The symbols move the states like this.
δ: x676->x819, x836->x419, x211->x345, x59->x659, x514->x522, x24->x87, x254->x455, x659->x558, x866->x589, x89->x691, x273->x43, x102->x579, x87->x594, x159->x123, x867->x586, x521->x753, x813->x205, x624->x589, x579->x10, x757->x337, x911->x521, x854->x842, x10->x676, x835->x254, x145->x74, x303->x854, x13->x303, x375->x522, x590->x390, x707->x46, x390->x624, x722->x46, x43->x911, x276->x43, x80->x13, x257->x780, x641->x819, x345->x911, x337->x353, x842->x514, x385->x836, x626->x59, x691->x753, x74->x201, x75->x440, x123->x254, x760->x835, x782->x583, x666->x522, x589->x609, x558->x691, x419->x707, x353->x159, x553->x819, x455->x975, x975->x200, x122->x659, x780->x328, x586->x122, x819->x641, x181->x419, x522->x609, x328->x10, x594->x303, x200->x742, x583->x89, x201->x757, x205->x722, x440->x782, x609->x87, x753->x659, x670->x670, x46->x211, x742->x145
ω: x676->x102, x836->x211, x211->x75, x59->x375, x514->x854, x24->x609, x254->x159, x659->x558, x866->x594, x89->x867, x273->x707, x102->x624, x87->x842, x159->x975, x867->x80, x521->x89, x813->x753, x624->x666, x579->x74, x757->x123, x911->x836, x854->x641, x10->x201, x835->x975, x145->x345, x303->x522, x13->x102, x375->x579, x590->x842, x707->x205, x390->x594, x722->x583, x43->x385, x276->x273, x80->x835, x257->x181, x641->x80, x345->x911, x337->x254, x842->x586, x385->x46, x626->x13, x691->x866, x74->x353, x75->x89, x123->x200, x760->x59, x782->x753, x666->x760, x589->x303, x558->x87, x419->x691, x353->x455, x553->x641, x455->x145, x975->x257, x122->x590, x780->x276, x586->x553, x819->x337, x181->x521, x522->x514, x328->x43, x594->x514, x200->x579, x583->x24, x201->x43, x205->x813, x440->x691, x609->x303, x753->x589, x670->x722, x46->x722, x742->x328

The rows follow the links: the fewer symbols apart two states are, the more alike their rows tend to be.

Named rows; a name shown again gets a slightly different row:
x10	[43,15,55,-6,3,-19,68,31,96,22,-26,10,77,-1,7,-29,-1,5,-32,20,-8,-8,104,-44,51,-35,-2,26,-2,2,77,48,-16,45,-50,65,-14,-2,-33,-26,16,-3,2,-94,71,14,-46]
x514	[18,38,-157,7,-2,-13,46,-79,24,16,58,22,42,5,4,-11,9,30,-12,-49,-1,4,27,-27,30,-4,-2,43,3,-3,23,-118,-7,-53,-26,17,27,-6,-19,64,-90,-5,17,-34,38,38,-25]
x586	[15,-89,-76,8,2,13,4,-42,27,-15,34,-56,29,-4,7,-9,-8,-69,18,-38,-5,-3,25,-17,-35,-64,3,-116,-3,1,20,-64,-17,-119,36,19,22,7,-10,28,-48,6,-3,-25,31,-92,31]
x257	[17,6,116,-7,7,-40,-9,61,35,57,-45,-2,-21,1,3,7,-2,1,-61,44,3,6,39,8,111,15,0,10,-6,-4,26,92,-4,63,-103,22,-15,4,4,-46,66,8,-10,-30,-14,0,-101]
x46	[-62,11,50,1,-5,15,26,31,-119,-24,-22,5,26,-1,-5,-11,-2,8,33,14,4,-3,-124,-20,-62,-14,5,8,7,8,-97,39,27,33,59,-76,-6,-1,-15,-26,19,-6,-14,117,32,10,53]
x211	[-55,-28,66,0,3,-14,-19,35,-114,22,-28,-21,-4,5,-7,10,9,-26,-25,26,0,-2,-120,3,36,-10,-5,-39,4,4,-84,52,17,3,-41,-77,-28,-3,-3,-41,32,-3,-4,120,-11,-30,-35]
x553	[17,-93,-36,3,0,23,28,-26,44,-25,22,-47,47,3,5,-15,2,-59,32,-17,-1,-5,56,-22,-56,-69,9,-111,0,0,43,-28,-11,-99,58,35,3,-7,-10,15,-35,0,1,-51,41,-88,56]
x123	[54,7,65,-1,-5,19,-35,29,115,-23,-26,7,-48,6,12,15,3,5,29,27,2,1,120,22,-49,39,-3,25,4,2,87,45,-21,41,43,69,-14,4,25,-24,45,4,-9,-107,-38,11,51]
x757	[62,2,62,1,4,18,-11,38,124,-22,-24,-2,-20,7,8,7,5,1,25,28,1,6,124,8,-49,3,-9,9,2,-2,97,60,-23,30,42,78,-24,-4,13,-21,39,-1,-2,-117,-12,-2,45]
x691	[-44,-32,-23,0,-1,-11,-76,-23,-106,26,14,-18,-77,-4,-18,27,2,-14,-24,-10,2,4,-109,42,53,25,-4,-30,-3,8,-85,-26,31,-37,-48,-69,5,0,34,21,6,7,4,101,-76,-25,-51]
x385	[-46,-6,77,0,-5,-16,42,46,-104,23,-32,-5,49,1,-5,-20,2,-1,-26,33,-2,-5,-115,-24,40,-32,3,-14,-4,-5,-84,68,24,49,-48,-69,-11,-3,-22,-38,35,3,-8,103,47,-7,-37]
x867	[-7,-111,-63,0,-6,16,-30,-34,-2,-22,25,-64,-12,0,-11,10,5,-73,18,-24,1,-1,4,3,-42,-50,-6,-129,2,-5,-4,-44,3,-120,34,6,5,2,8,27,-29,6,12,-3,-14,-112,36]
x159	[55,14,61,-5,-1,26,-43,26,113,-26,-25,5,-52,0,15,14,-4,10,29,26,-8,-2,116,27,-55,39,1,13,4,-2,86,47,-25,37,51,76,-5,4,24,-24,37,0,0,-109,-48,10,48]
x609	[-8,72,-145,-10,0,-15,12,-72,-24,19,51,39,-4,2,0,3,11,48,-19,-52,4,-3,-17,0,34,40,-5,88,-7,1,-16,-111,16,-18,-38,-11,21,-7,6,61,-75,1,20,18,-3,66,-39]
x102	[54,40,-49,-1,-4,-3,67,-25,106,3,16,27,77,1,20,-18,5,26,-1,-23,-4,2,112,-41,2,-9,-3,33,6,5,82,-42,-32,-2,-8,80,5,-9,-25,19,-42,-7,-5,-107,68,35,-5]
x836	[-47,-27,80,-5,-4,-29,4,35,-107,36,-33,-15,9,-1,-10,-2,-13,-21,-47,17,7,6,-107,-6,75,-30,1,-34,-3,-8,-85,64,26,11,-70,-70,-3,-3,4,-33,30,0,-10,104,15,-32,-71]
x276	[-16,15,76,3,7,-36,62,46,-27,55,-32,6,79,-4,1,-23,2,8,-63,29,-3,0,-27,-45,114,-33,-3,8,2,1,-25,67,9,45,-110,-21,-11,-6,-33,-36,19,0,-12,22,72,5,-101]
x521	[-43,-40,29,0,-7,-24,-57,16,-94,46,-9,-24,-56,-5,-1,21,3,-32,-44,9,0,4,-103,31,78,10,-3,-51,4,6,-77,20,13,-21,-76,-58,-11,-2,23,-18,28,2,-5,101,-53,-41,-69]
x641	[29,-81,-41,5,-2,23,23,-24,66,-33,18,-51,50,-4,8,-17,2,-58,35,-11,-10,0,69,-29,-66,-67,-1,-107,1,4,47,-37,-16,-89,60,41,9,-6,-21,15,-28,-5,-1,-61,45,-88,58]
x345	[-27,-27,105,-6,-10,-38,-4,51,-58,56,-37,-13,-12,2,-4,2,5,-17,-59,35,6,3,-64,4,103,-10,7,-38,1,-1,-52,81,9,30,-95,-41,-9,-4,4,-49,49,3,-15,62,-10,-27,-94]
x43	[-16,3,89,1,10,-36,50,50,-30,52,-34,2,75,2,1,-30,-4,-3,-60,32,3,-4,-32,-38,100,-36,-4,5,-6,1,-20,81,4,53,-102,-21,-22,-1,-34,-44,36,-2,-20,24,68,3,-100]
x375	[32,99,-72,0,-6,-11,33,-39,77,24,27,48,16,-6,4,0,2,64,-20,-26,3,4,80,-15,32,43,0,105,-2,-6,60,-58,-17,26,-27,55,12,-1,-4,34,-45,0,7,-77,27,82,-33]
x419	[-52,-24,50,-5,0,-21,-21,27,-118,32,-8,-13,-19,2,-17,11,2,-15,-43,19,8,5,-126,12,65,-4,-3,-24,2,-7,-87,43,39,11,-65,-77,-8,7,10,-8,33,1,-1,114,-19,-25,-63]

Each walk starts at a row. The symbols on each line, taken left to right, move it on to the next state.
Each answer is a row, close to the row of the state it stands for.
[-45,-42,-14,-3,-1,-5,-82,-7,-106,15,0,-22,-85,-3,-14,32,-2,-29,-21,-9,3,1,-114,57,30,30,-2,-51,0,-3,-81,-6,31,-38,-24,-70,3,2,40,7,16,-1,8,109,-83,-33,-31]
δ ω δ ω -> [-34,-5,-94,0,7,-18,-68,-52,-69,29,37,-1,-81,-7,-7,29,-6,-4,-36,-39,1,3,-68,47,48,43,-1,0,0,0,-50,-89,12,-59,-55,-49,25,9,37,50,-32,8,17,72,-72,2,-55]
δ ω -> [-31,33,-116,-8,-4,-23,-36,-59,-60,32,48,18,-51,-1,-15,15,-1,23,-41,-40,-1,7,-63,24,65,45,0,39,0,1,-44,-91,17,-27,-67,-43,20,6,25,61,-46,6,23,60,-56,34,-67]
[42,13,98,-5,-4,-17,45,53,90,19,-38,12,53,4,1,-16,4,17,-23,37,6,5,109,-28,37,-12,-1,31,2,-14,79,79,-8,61,-39,64,-20,-4,-21,-37,46,0,-4,-97,42,15,-37]
δ δ -> [52,-23,43,7,-1,27,-14,27,113,-35,-13,-12,-22,4,11,6,2,-15,40,12,4,-1,125,14,-77,3,5,-31,0,3,90,31,-28,-1,68,75,-4,6,6,-18,26,0,-12,-118,-25,-21,65]
ω ω δ δ -> [54,0,43,5,-2,23,-38,33,112,-34,-22,-3,-45,2,7,22,1,-2,43,25,-3,-7,113,26,-65,24,8,9,4,2,85,50,-23,32,60,71,-10,7,27,-19,38,-1,-1,-107,-44,1,62]
[-69,5,61,1,2,8,32,31,-128,-4,-18,2,37,0,-5,-7,1,1,8,24,-5,-3,-127,-16,-8,-14,-1,4,-3,-1,-98,48,25,34,11,-81,-16,-4,-9,-25,24,-1,1,120,28,2,8]
ω ω ω -> [-56,-11,-38,-5,-2,-6,-61,-21,-117,13,16,-4,-75,2,-7,25,5,-5,-7,-9,1,4,-121,42,16,42,1,-14,-3,4,-91,-28,25,-23,-20,-79,8,0,31,18,3,4,6,113,-73,-9,-21]
δ δ ω -> [-18,32,-145,-6,-4,-11,-8,-79,-34,19,56,26,-22,6,-9,10,-9,29,-18,-60,3,3,-35,5,38,31,-4,43,5,-8,-33,-123,15,-57,-38,-24,23,0,10,76,-72,7,19,39,-14,33,-28]
[-34,-29,80,5,1,-41,-1,43,-71,61,-30,-16,2,-1,-1,-11,-8,-17,-66,25,1,-3,-72,-2,114,-22,6,-37,9,0,-57,61,17,20,-100,-46,-8,13,-8,-39,44,-6,-12,70,4,-27,-100]
δ ω -> [-45,-62,-5,0,2,-6,-66,-8,-95,5,5,-37,-78,-3,-6,20,-10,-42,-17,-3,-6,-8,-104,33,20,10,-1,-72,-5,-1,-79,-7,19,-64,-13,-68,8,11,34,-1,4,3,-3,97,-64,-63,-12]
ω δ ω δ -> [26,-74,-16,0,7,26,20,-7,74,-37,9,-45,45,1,14,-13,2,-61,38,-5,-1,-1,74,-21,-63,-69,2,-100,5,0,59,-17,-21,-73,68,45,-2,1,-24,4,-18,-5,3,-77,50,-82,55]
[-41,43,-122,1,6,-1,-29,-59,-82,-3,42,25,-46,8,0,10,-4,31,3,-43,-2,-1,-93,22,-6,44,6,55,-1,4,-62,-98,18,-23,4,-57,19,16,15,50,-54,0,9,78,-29,41,2]
ω ω ω -> [17,77,-134,-3,-5,-12,33,-72,31,16,52,52,25,5,-5,-6,10,49,-20,-45,0,-7,34,-14,22,26,0,87,4,-3,26,-110,-4,-4,-36,20,10,-5,-9,56,-75,-3,15,-31,15,71,-32]
δ δ δ -> [-4,49,-153,1,-2,-22,17,-73,-4,28,55,23,8,-5,-8,3,-2,30,-24,-52,-3,5,-7,-4,48,17,-6,61,2,-3,-6,-121,-1,-44,-50,-13,31,0,0,67,-80,8,11,-4,10,51,-44]
[-15,63,-133,8,8,-21,-5,-65,-39,29,56,33,-25,2,-8,-5,-10,39,-30,-56,-5,-4,-42,16,61,51,9,69,1,-2,-26,-111,4,-19,-50,-31,27,7,6,50,-65,0,6,37,-30,63,-45]
ω δ ω ω -> [40,-79,-47,0,-4,33,-2,-25,76,-31,23,-41,18,-1,5,-4,-3,-50,42,-23,2,2,87,-9,-66,-51,2,-91,-2,1,59,-36,-20,-85,64,51,13,4,-8,29,-31,5,1,-83,15,-70,57]
ω ω δ δ -> [48,29,106,-2,-3,-16,14,51,84,21,-29,22,7,0,6,0,-2,23,-34,35,0,2,100,-6,58,14,1,37,1,-6,73,78,-19,84,-52,66,-4,2,-3,-35,52,7,-6,-83,6,30,-47]
[10,48,-143,1,-2,-17,40,-72,20,10,54,36,25,-2,3,-16,-1,43,-18,-52,-1,12,21,-16,29,13,-4,65,-4,-5,7,-126,-7,-37,-29,11,29,-5,-16,66,-84,-2,12,-20,23,58,-23]
δ ω ω δ -> [38,17,-117,-5,-2,6,42,-61,91,-9,41,9,40,4,5,-22,2,9,4,-38,2,3,96,-26,-15,-13,-8,23,-1,-3,74,-91,-21,-43,16,61,23,-6,-20,51,-71,-1,10,-93,42,17,12]
ω δ ω -> [57,28,85,-3,-3,-3,0,42,112,1,-36,16,-7,1,4,4,-2,14,-2,31,6,-1,122,-1,6,15,3,38,-2,2,93,63,-27,61,-7,70,-12,4,1,-32,43,6,1,-110,-6,23,-1]
[-51,-23,-26,-8,-6,0,-69,-10,-109,-3,6,-13,-77,-1,-12,28,6,-22,3,-7,-10,-2,-116,49,-11,27,-3,-25,0,1,-89,-22,31,-31,2,-81,6,0,36,15,4,-4,0,112,-79,-32,-2]
ω δ -> [-21,-12,-119,0,-8,-10,-65,-59,-55,20,43,-1,-84,-4,-11,24,-7,-5,-23,-35,-1,7,-61,42,43,43,1,-11,-1,4,-39,-94,9,-63,-40,-41,27,10,37,52,-44,1,16,59,-81,-4,-47]
